Below is a small trained network, with its code and all its weights. Each question gives an input and a class and asks what happens when units are switched off, that is, made to give their printed mean instead of their output.

import numpy as np


def w(rows, s, z=0):
    codes = np.array(rows[::2]) - 128.0
    scale = np.full(codes.shape[1], s)
    scale[-1] = z or s
    return codes * scale


def norm(h):
    return h / np.sqrt((h * h).mean(-1, keepdims=True) + 1e-5)


def f(y):
    return y / 2 * (1 + np.tanh(0.7978845608 * (y + 0.044715 * y**3)))


def log_softmax(a):
    a = a - a.max(-1, keepdims=True)
    return a - np.log(np.exp(a).sum(-1, keepdims=True))


def net(x, mask):
    res = np.array(x, float).reshape(1, 2) / 4 @ E
    u = 0
    for l in range(3):
        y = f(norm(res) @ A[l][:, :-1].T + A[l][:, -1])
        res = res + np.where(mask[u : u + 10], y, B[l][:, -1]) @ B[l][:, :-1]
        u += 10
    return log_softmax(norm(res)[-1] @ U[:, :-1].T + U[:, -1])


A, B = {}, {}
E = w([
[24,164,69,171,127,169,126,61],'x0',
[111,114,109,2,64,103,193,59],'x1',
],0.0048)
A[0] = w([
[142,132,122,146,128,157,153,78,39],'0.n0',
[110,128,140,168,189,126,86,185,94],'0.n1',
[139,91,104,77,3,99,214,68,153],'0.n2',
[33,98,58,171,149,209,127,107,96],'0.n3',
[143,94,128,155,143,75,149,111,3],'0.n4',
[138,119,153,150,100,125,105,92,129],'0.n5',
[122,142,40,166,92,142,136,95,75],'0.n6',
[63,100,114,146,146,89,119,70,81],'0.n7',
[140,179,187,187,176,171,68,150,123],'0.n8',
[211,19,224,92,172,69,149,152,115],'0.n9',
],0.0028,0.0063)
B[0] = w([
[145,100,197,80,56,194,114,193,61],'0.n0',
[103,59,105,96,134,115,153,113,136],'0.n1',
[116,91,97,178,203,105,111,172,253],'0.n2',
[151,184,235,110,139,98,87,101,166],'0.n3',
[141,73,206,93,45,190,85,175,55],'0.n4',
[111,124,139,128,138,107,101,122,130],'0.n5',
[159,141,204,92,90,171,111,157,95],'0.n6',
[160,128,163,114,82,160,99,143,96],'0.n7',
[102,78,77,116,127,58,190,107,194],'0.n8',
[110,253,133,137,94,185,101,66,220],'0.n9',
],0.0044,0.0023)
A[1] = w([
[118,146,76,166,200,74,146,86,166],'1.n0',
[219,111,210,79,96,107,133,206,104],'1.n1',
[206,101,239,86,101,112,94,161,78],'1.n2',
[135,97,168,161,122,195,115,161,61],'1.n3',
[154,85,230,79,27,221,125,133,1],'1.n4',
[102,68,126,3,69,107,150,83,92],'1.n5',
[127,134,114,122,133,129,117,130,124],'1.n6',
[128,103,188,188,140,194,95,168,93],'1.n7',
[88,134,121,151,47,246,129,116,83],'1.n8',
[115,160,177,187,132,174,82,194,108],'1.n9',
],0.0048,0.0036)
B[1] = w([
[173,137,158,30,73,148,121,176,253],'1.n0',
[52,242,184,109,183,220,56,16,168],'1.n1',
[63,210,166,162,180,184,96,21,147],'1.n2',
[88,80,111,153,160,69,189,75,109],'1.n3',
[120,158,108,167,145,106,112,119,110],'1.n4',
[127,18,49,241,180,45,190,232,169],'1.n5',
[137,110,128,127,126,138,126,116,130],'1.n6',
[124,57,64,84,114,68,253,106,135],'1.n7',
[134,196,181,109,178,133,122,90,118],'1.n8',
[122,80,97,74,114,82,215,127,153],'1.n9',
],0.0044,0.0052)
A[2] = w([
[147,122,136,213,146,139,95,187,77],'2.n0',
[144,144,149,120,123,134,146,119,88],'2.n1',
[150,143,202,100,35,210,116,103,21],'2.n2',
[138,88,110,141,146,72,151,156,139],'2.n3',
[161,133,203,122,148,138,133,64,48],'2.n4',
[59,150,122,157,82,188,127,38,42],'2.n5',
[154,123,209,121,144,138,128,73,4],'2.n6',
[135,19,117,198,148,68,161,157,40],'2.n7',
[137,129,125,89,112,162,140,167,134],'2.n8',
[170,111,148,83,2,165,109,190,33],'2.n9',
],0.0072,0.0017)
B[2] = w([
[101,75,51,10,64,79,201,81,156],'2.n0',
[86,125,109,145,155,153,113,136,126],'2.n1',
[110,42,56,110,116,83,191,119,174],'2.n2',
[80,74,72,159,128,138,156,134,216],'2.n3',
[99,192,113,180,175,156,122,181,160],'2.n4',
[227,211,206,133,235,142,92,208,206],'2.n5',
[96,179,136,146,183,147,105,183,145],'2.n6',
[124,72,74,2,190,91,253,110,253],'2.n7',
[75,123,104,203,133,99,121,133,151],'2.n8',
[72,139,146,240,77,67,20,139,176],'2.n9',
],0.0051,0.005)
U = w([
[114,40,47,65,160,95,236,126,193],'0',
[143,254,178,132,216,171,81,145,199],'1',
[82,102,118,223,33,61,18,159,178],'2',
[147,88,189,131,58,183,128,96,10],'3',
[156,91,156,129,64,191,109,84,22],'4',
[157,99,179,129,66,165,124,86,10],'5',
[167,74,187,132,41,213,120,63,2],'6',
],0.012,0.0058)

Each question gives the input, the list of numbers given to net, and the class t.
The units are the neurons (one row each of A and B). Each row of codes is followed by its name. A weight is (code - 128) times the scale printed after its matrix; where a second scale follows, it is the last column's (A, B and U).
mask holds one flag per neuron, layer by layer. A switched-off neuron (its flag False) gives its mean, the last column of its row in B, instead of its output. The means were averaged over made-up inputs and are rounded, as every weight is.
A unit's drop is (log p(t) with every unit on - log p(t) with that unit switched off) / (log p(t) with every unit on - log p(t) with every unit switched off).
The circuit of an input: a set's keep is (log p(t) with only the set's units on - log p(t) with every unit switched off) / (log p(t) with every unit on - log p(t) with every unit switched off). Starting from the 12 units with the biggest drops (on a tie, the unit counted first), units are removed one at a time, each time the one whose removal leaves the highest keep (on an exact tie, the one counted first), for as long as the keep stays at least 0.8.
circuit, biggest first: the units of the circuit, biggest drop first
k most important neurons: the k neurons with the biggest drops, biggest first
top k neurons in layer l: the k neurons of layer l with the biggest drops, biggest first
drop when u is switched off: that unit's drop, to one decimal
input [7,-7], class 0: circuit, biggest first : [2.n0]
input [3,-1], class 2: 4 most important neurons : [0.n9 1.n1 1.n2 2.n9]
input [3,3], class 2: 3 most important neurons : [0.n2 0.n9 0.n8]
input [-3,0], class 2: top 2 neurons in layer 0 : [0.n9 0.n3]
input [0,-2], class 2: 2 most important neurons : [1.n0 1.n5]
input [3,1], class 2: 3 most important neurons : [0.n9 1.n1 1.n2]
input [2,3], class 2: 3 most important neurons : [0.n2 1.n0 0.n8]
input [-2,-3], class 2: 2 most important neurons : [1.n0 0.n2]
input [0,1], class 2: 2 most important neurons : [1.n0 1.n5]
input [-4,-3], class 1: 2 most important neurons : [0.n2 1.n5]
input [6,-6], class 0: 3 most important neurons : [0.n9 1.n1 1.n2]
input [-3,-1], class 2: drop when 0.n9 is switched off : 0.7
input [6,5], class 1: drop when 0.n8 is switched off : 0.8
input [-1,-1], class 2: drop when 2.n9 is switched off : 0.1
input [-7,-3], class 1: drop when 0.n3 is switched off : 0.0
input [2,0], class 2: most important neuron : [2.n9]
